[  0  -1   2  -3   5   9   7   0   2   2  -4 -10  -3   3  -7 -15   7 -10
  -2  12  -4   5   0  13  -2   0] => 1
[  4   0  -4 -16  -3  -4 -54   2  27   1 -14   7  -6  11   6  24  -3  -8
   7  -9   1  -6   4  -3  10  -2] => 28
[ -3  -1   4 -10  -2  -9 -36   4  14   2  -7  13   3  11   1  31  -6   7
   7 -13   0  -1   1  -6   6  -1] => 27
[  4  -1   0  -8   3   3  -6   2  11   0 -10  10  -3   9  -5  16  -4  -3
  -3   3  -3   8   2   1   6   2] => 15
[ -1   0   1 -10   2  -1   6   2   8   7 -10  -8  -2   0 -10 -19   0 -14
   1   1  -3   2  -1   1   1   2] => 13
[ -3   0   4  -5  -3  -9 -14   3   7   6  -7   8   2   5   1  31  -7   7
   4 -14   2  -3  -1 -10   7   0] => 30
[ 8  0 -3  4  2 10 -4 -3 -3 -9  5  3 -5  3  3 -6  3  2 -6 13 -2  6  4 10
 -1  3] => 8
[ -8  -1   2 -10  -1 -12  -8   3   3   9  -6   1   7   1  -8  13  -2   5
   7 -12   1  -5  -4  -7   2  -4] => 26
[  3   1  -6  -3  -2  -1 -17  -1  14   4 -10  -3  -3   4   8  16  -1  -7
   4  -1   1  -6   2  -2   8  -1] => 22
[  5   0  -5  -8   6   8  -7  -1  11   6 -13 -12  -6   2  -9 -35   6 -23
   1  14  -4   2   1  12   2   0] => 0
[  4  -2   2   2   1   1 -48  -1   7  -4  -2  15  -2  10   3  24   0  10
   3  -2   1  -2   3   5   5  -1] => 19
